(in the rows, 128 means zero)
Each row of numbers belongs to one of the nodes below and depends on some of the facts about them. Some rows are named. Which node is each other row?

Facts:
<1032> | θ <898>,<795>,<175>,<947>
<1039> | θ <159>
<1051> | θ <340>
<1060> | η <760>
<1061> | θ <947>
<1072> | η <1078> | θ <893>
<1078> | θ <1114>
<1084> | η <807> | θ <240>
<1097> | η <727>,<458>
<1107> | η <727>
<110> | η <712> | θ <898>
<1114> | θ <898>
<1124> | η <345> | θ <573>
<1129> | θ <898>,<947>
<112> | η <345>,<712> | θ <1186>,<655>
<1133> | η <1176>
<114> | η <1039> | θ <893>
<1154> | θ <898>,<253>
<1170> | η <727>,<542> | θ <314>
<1175> | θ <898>
<1176> | η <727> | θ <49>
<1186> | η <853>
<1203> | θ <1039>,<528>
<1206> | η <331>
<1213> | η <1176>,<727>
<1215> | η <841>,<23> | θ <853>
<1220> | θ <898>
<140> | η <727> | θ <159>
<159> | θ <898>
<161> | η <992> | θ <853>
<175> | θ <1039>,<262>
<179> | θ <1220>,<159>
<185> | η <590> | θ <898>
<228> | η <727>
<235> | θ <898>,<114>
<240> | θ <368>
<248> | η <496>,<560>,<466>
<252> | η <1039>
<253> | θ <262>
<254> | η <712> | θ <898>
<25> | η <734>,<495>
<262> | θ <898>
<274> | θ <262>,<898>
<279> | θ <49>,<489>
<280> | θ <898>,<1114>,<114>
<295> | θ <279>
<314> | η <590>
<340> | η <727> | θ <622>,<898>,<947>
<367> | θ <1114>
<368> | θ <898>
<382> | θ <340>
<3> | θ <1114>,<1215>
<407> | θ <590>,<280>,<769>
<423> | θ <890>
<434> | η <1176>
<443> | θ <1175>
<444> | θ <262>,<274>,<853>
<458> | η <345>
<466> | η <1213>,<1078>
<495> | η <712>
<496> | θ <890>
<49> | η <825>,<898>,<466>
<511> | η <853>
<522> | η <622>,<1060> | θ <262>,<573>
<528> | η <841> | θ <898>
<542> | η <1039>,<712> | θ <280>,<340>
<550> | η <1060>
<555> | η <727> | θ <112>,<655>
<558> | θ <1097>
<573> | θ <262>
<588> | θ <898>
<590> | θ <769>
<593> | η <368> | θ <1097>
<594> | θ <49>,<280>
<59> | θ <853>
<616> | θ <49>
<620> | θ <898>
<622> | η <1176> | θ <49>
<655> | θ <262>
<65> | θ <594>,<620>
<698> | θ <235>,<893>,<254>
<712> | θ <1124>
<723> | η <622>,<727>,<853> | θ <769>
<727> | θ <179>
<733> | η <622> | θ <1220>
<736> | η <1039> | θ <1206>,<947>
<760> | η <542> | θ <254>
<775> | θ <898>,<161>
<795> | θ <898>,<594>
<796> | η <775> | θ <898>,<890>,<588>
<807> | η <1176>,<1039>,<734>
<812> | η <423>,<853>
<825> | η <345>,<736>,<1032>
<840> | θ <1206>,<573>,<254>
<841> | η <434>
<853> | θ <947>
<854> | η <734>,<992>
<861> | η <712>,<727>,<1032> | θ <898>
<880> | θ <262>,<698>,<1215>
<890> | θ <280>
<898> | η <331>
<921> | η <23> | θ <1133>
<925> | θ <331>,<185>
<947> | η <853>
<949> | η <1107> | θ <262>,<898>
<967> | θ <1039>,<590>
<992> | θ <262>

Some rows with their names:
<307>: [129 118 129 109  89 167 151 143 150 109 112 170 128 134 141 139 145 108
 142 134  84 145 137 112 111 142 144 131]
<734>: [122  95  90 101 132 159 141 127 138 131 100 155 113 157 146 140 135 110
 127 153  95 122 117 124 103 147 134 147]
<1133>: [101  74 117  92 108 135 148 166 143 154 108 180  99 168 140 171 124 111
 154 136 140 113 140  78 148 188 119 126]
<1176>: [102 114 172 159 140 139 116 131 149 125 144 151 129 161 177 130  51 198
 180 180 137 149 173  87 197  90 103 177]
<522>: [136 144 113 102 113 118 104 131 185 104 153  64 159  82  86 171 128 104
 100 107 129 159  93  92 143  89 140 116]
<1060>: [113  91 101  94 138 150 154 125 146 108 113 146 104 170 120 150 140 134
 125 145 101 142 108 122 116 156 113 145]
<280>: [136 176 170 148 127 121 131 138 109 125 140 177 141 122 124  74 108 120
 148 134 128 152 124 165 119 115 124  99]
<407>: [181 137 124 126 154 157 158 122 107 125 130  96 125 159 171 117 110 142
 155 138 124 165  94 203 113 100 120 124]
<542>: [176 163 138 158 157 129  98 142 142  34 139 141 141 108 106 125 118 176
 168 149 156 171 159 150 124  92 121 124]
<458>: [121 106 150  89  97 162 149 147 165 108 122 161 108 134 108 160 147 139
 139 116 109 165 129 109 111 155 120 135]
<23>: [123  99  89  99 125 161 148 126 142 129 104 157 110 162 151 139 132 114
 129 143  87 125 113 124 101 139 132 154]
<796>: [177 133 126 141 154 107 129 150 115 126 173  76 126 127 138 131 116 164
 151 102 152 154 127 163 166  94 111 110]
<841>: [106  89 103  92 137 149 148 131 153 121 115 154 103 172 122 160 124 133
 132 144 110 140 106 124 111 153 122 150]
<861>: [154 163 169 132 130 128 107  92 138 102 136 118 137  83  97 131 107 148
 130 126 154 167 132 165 154  88 112 100]
<175>: [142 150 140 142 132 106 125 114 126 150 122  82 147 102 127 127 139 104
 107 122 142 122 118 144 112 123 155 113]
<1107>: [109  68 135 118  87 177 125  93 129 130 109 144 103 129 151 166 115 154
 129 143 124 125 169 102 188 150  98 141]
<179>: [163 144 154 142 127 122 158 125  94 149 117  92 128 125 150 122 140 108
 126 128 145 133 118 178 110 147 143  95]

Name these rows:
No name comes twice in this set of rows, the named rows included.
[ 81 135 185 169 171  85 136 172 142 131 135 134 146 163 128 116  69 164
 157 178 152 145 129  82 119 131 152 165]  <622>
[112 125 174 141 112 124 161 123  73 165  88 182 106 144 136 102 141  98
 130 143 142 112 144 158  85 202 129 100]  <769>
[136  88 103 109  90 157 100  91 155 129 128  71 132  85 138 186 122 139
 106 128 137 120 138  94 206 104 111 146]  <555>
[143 138 129 155 133 100 125 114  69 126  88 145 143 121 126 108 152  89
 113 153 167 114 140 172 108 179 140  63]  <1039>
[121 142 131 169 168  93 107 134  93  83 103 137 151 127 109 114 132 127
 121 169 175 117 152 135 114 168 136  99]  <114>
[ 82 140 159 174 133 121 138 140 126 125 111 188 125 163 146  84 112 155
 149 157  94 105 163  87  85 149 153 185]  <489>
[ 29 150 164 141 126  65 107 116  82 132 119 159 144 142  46  67 132 144
  55 137 124  93 142  85 112 176 124 112]  <947>
[162 105 147 122 111 141 125  99 101 145 133 105 115 111 148 150 108 151
 132 126 160 140 135 174 208 123  88  90]  <140>
[108 139 115 114 140  91  83 111 140 141 136 160 109  83  59 128 143 137
 130  79 172  93 144 124 139 133 103 123]  <254>
[149 157 119 145 168 136 131 120 123 120 144 111 132 158 158  96 100 154
 147 142 113 150 102 167 115  74 130 151]  <65>
[ 73 153  98 116 121  83  80 112 114 180 117 176 136  81  85  99 143  68
  96  87 148  55 126 101 145 149 125  99]  <262>
[147 111 138  89 113 168 142 129 182  83 103 177  84 102  96 169 160 142
 157 116 123 151 150 125  99 151 125 147]  <495>

The same nodes again, as new rows of numbers:
Some nodes and their rows:
<542>: [ 95 141 142 112 121 178  86 169 150 133 147 127 101  64  85 135 122 110
 165 106 134 110 200 157 123 136 124 154 100  82 145 182 157 115  95 171
 136 142 109 127  96 105 203 145 132 209  69]
<280>: [145 180 135  60 130 190 123 156  90 119 131 122 108  95 182 132  70 138
 205 135  81 198 135 116 167 152 176  85 126  76 172 108 103  86  97 163
 121 124  91  79 108  91 119 106 125 232 101]
<114>: [149  78 146 122 143 151 105 150 143 136 101  60 136 110  91 144  67 145
 144 136  51  90 144 108 178  72 142  96 142 114 137 188  49 149  73  91
  87 129  66 131 196 169 128 177 111 231  95]
<522>: [123 165 174 127 179  86 114  43 129 137  70 117 132 115  76 139 177  98
 134 150 140  54 118 153 179 115 178 165 107 142 108 171 155  46 125 131
 143 109 128 144 144 114 115 140 167 100 146]
<733>: [134 128 111 116 157 101 150 141 169 126 139 138 159 137 124 145 142 118
 130 145 147  86 132 104 110  95 100 129 125 130 129 148 124 137 116 138
 118 122 127 138 117 123 132 162 143 135 140]
<1220>: [154 198  71  88 124  98 125 126 109 126 121 225 101 139 239 140  93 203
 102 160 133 173 143  71 139 157 117  87 163 114 104  93 106 110 138 128
 137 135 129  85  75 131  84 105 106 162 124]
<620>: [142 193  88  93 118 124 112 115  92 124 105 212  96 128 241 113  93 196
 120 152 118 186 140  83 144 173 138  82 156 107 107  88 101  99 140 138
 142 139 122  87  82 121  88  97  97 160 116]
<1213>: [108  90 128 157 119 137 130 158  67 134 110 106 164 121  91  86 128  92
 105 113 163 103 124 160 114  97 107 128 121 162 117  85  90 134 136 142
  90 133 188 147 145 114 131 171 119 109 145]
<555>: [142 119 113 145 114 116 110 132  94 140 140 101 158  98  92 124 114  99
 129 122 154  82 115 150 158  94 121  91 132 148 130 155 131 110 120 144
  98 110 142 100 126 121 152 133 151 104 138]
<1051>: [131 150 136 126 108 147 148 136 152 139 168 129 125 132 112 143 140  96
 154 115 144 142 113 152 112 142 127 151 116 123 147 129 164 139 112 143
 138 136 127 117  99 112 149  97 144 140 105]
<295>: [134 119 137 107 118 134 125 129 153 126 154  98 145 141 108 146 138 145
 128 135 122 146 112 130 110 115 116 132 111 125 138 141 137 153 124 126
 137 117 117 115 140 148 127 103 143 123 124]
<925>: [145 127 136 122 126 140 146 137 135 129 148 111 130 138 119 145 130 127
 126 127 125 139 111 132 128 121 120 136 123 127 135 122 138 151 119 121
 135 124 121 126 129 136 121 117 137 127 124]
<495>: [ 84  63 144 142 158 168 136 159 120 105 113 108 105 101 109 102 116 136
  89  94 139 113 211 131 106 134  86 164 129 119  99 114 171 133 147 123
 131 121 126 162 146 121 154 199 121 117 158]
<736>: [106 126 129 184  77 114  99 124 189 165 146 175 106 131  89 122 153  93
 138 103 127  82 125 139  98 142 132 146 128 133 119 178 118 158  95 111
 132 185 125 134 113 132 192 110 103 155  40]
<1203>: [153 141 112 116 139 114 160 145 152 127 162 130 136 143 108 181 136 131
 115 135 146 119 120 126 127 103  98 147 130 134 137 133 148 158 118 118
 134 114 137 119 111 144 124 123 161 134 126]
<841>: [ 97  99 137 159 156 142 146 144 134 123 126 119 142 132 118 112 135  93
 120 124 137 125 131 137 109 117 113 162 125 137 127 111 109 134 156 127
 116 136 146 196 146 127 120 181 106 112 157]
<698>: [168  86 150 105 147 156 152 133 144 126 119  47 142 150 119 152  70 146
 140 140  64 131 111  95 169  82 129  88 146 135 127 142  92 147  95  90
 101 104  70 108 191 160 102 139 139 178 145]

Which node is each row?
No name comes twice in this set of rows, the named rows included.
[140 141 177 139 118 108 139  39 155 145 102 106 123 160  85 130 151 115
 125 127 119  88  89 137 152 136 172 138 133 164  90 149 166  87 101  96
 144 126  94  99 158 133 132  83 160  97 114]  <444>
[122 103 126 127 135  91 121 104 143 120 114 117 117 125 106 167 165 106
 176 114 114  73 124 118 137 116 163 162 127 114 144 161 140 112 113  89
 116  94 144 109 167  96 140 150 148 118 145]  <1124>
[105 179  89 155  47 119  86 124 116 156 170 216 131 106 164  71 123  96
 152 107 182 143 122 134  97 182 135  70 141 134 113 132 147  82 130 190
 115 163 148  64  43  70 196  66 116 106  99]  <340>
[121  74 121 158 113 134 141 138 109 111 130 116 107 147 123 142 146 117
 135  93 113 141 126 140 106 137 126 172 131 124 149  87 130 176 148  78
 125 115 178 141 172 124 114 144 112  97 144]  <345>
[122 170 108 105 141 126 116 138 119 126 120 180 114 108 183 123 109 136
 155 142 125 145 151 106 145 149 143  97 138  99 135 130 109  87 129 150
 128 134 125 116  89  97 125 134 112 169 125]  <796>
[100 158  86 140 145 121 100 120  88 122 104 216 103 117 238  89  95 160
 107 143 125 184 156 100 137 174 131  90 162 116 107  99  77  79 184 129
 128 153 144 169  95 117  88 160  55 126 155]  <898>
[140 179 106 104 125 125 118 112 106 124 110 178  99 131 190 125 110 174
 117 141 121 166 131 102 148 157 141 104 146 117 112 101 120  99 136 127
 139 132 122  99 100 125  99  93 114 146 121]  <1154>
[123 116 131 132 162 134 118 132 168 133 140  99 143 112 109 137 103 119
 133 139 114 107 143 115 149 104 110 107 141 125 123 187 112 111 122 125
 112 125  88 150 135 140 138 157 131 153 143]  <760>
[161 182 151 126 157  77 135  57 128 133 110 131 118 134  73 181 188 130
 102 140 156  68  95 157 165 112 147 181 114 149 111 150 187  91 124 111
 161 101 146 113 124 143 110 104 188  95 124]  <175>
[120 166  77 108 112 112  88 123  69 117  99 209  96  94 220  90  86 193
 107 132 141 144 189  80 151 165 124  63 165 114  89 119 114  66 139 149
 115 130 128  70  87 101 127 134  99 150 139]  <861>
[153 133 120 138 143 120 157 179  93 128 135 126 142  98 107 123 135  74
 156 120 155  78 130 145 137 115 126 112 121 108 167 132 144 132 113 180
 117 121 147 141  94 107 167 154 155 115 127]  <723>
[145  61 151 146 143 172 158 153 104 113 114  53 131 143 114 129  89 132
 111 117  83 149 122 135 142 103 114 121 139 138 134  99  95 169 135  85
 113 120 111 160 193 168  96 156 113 133 145]  <893>

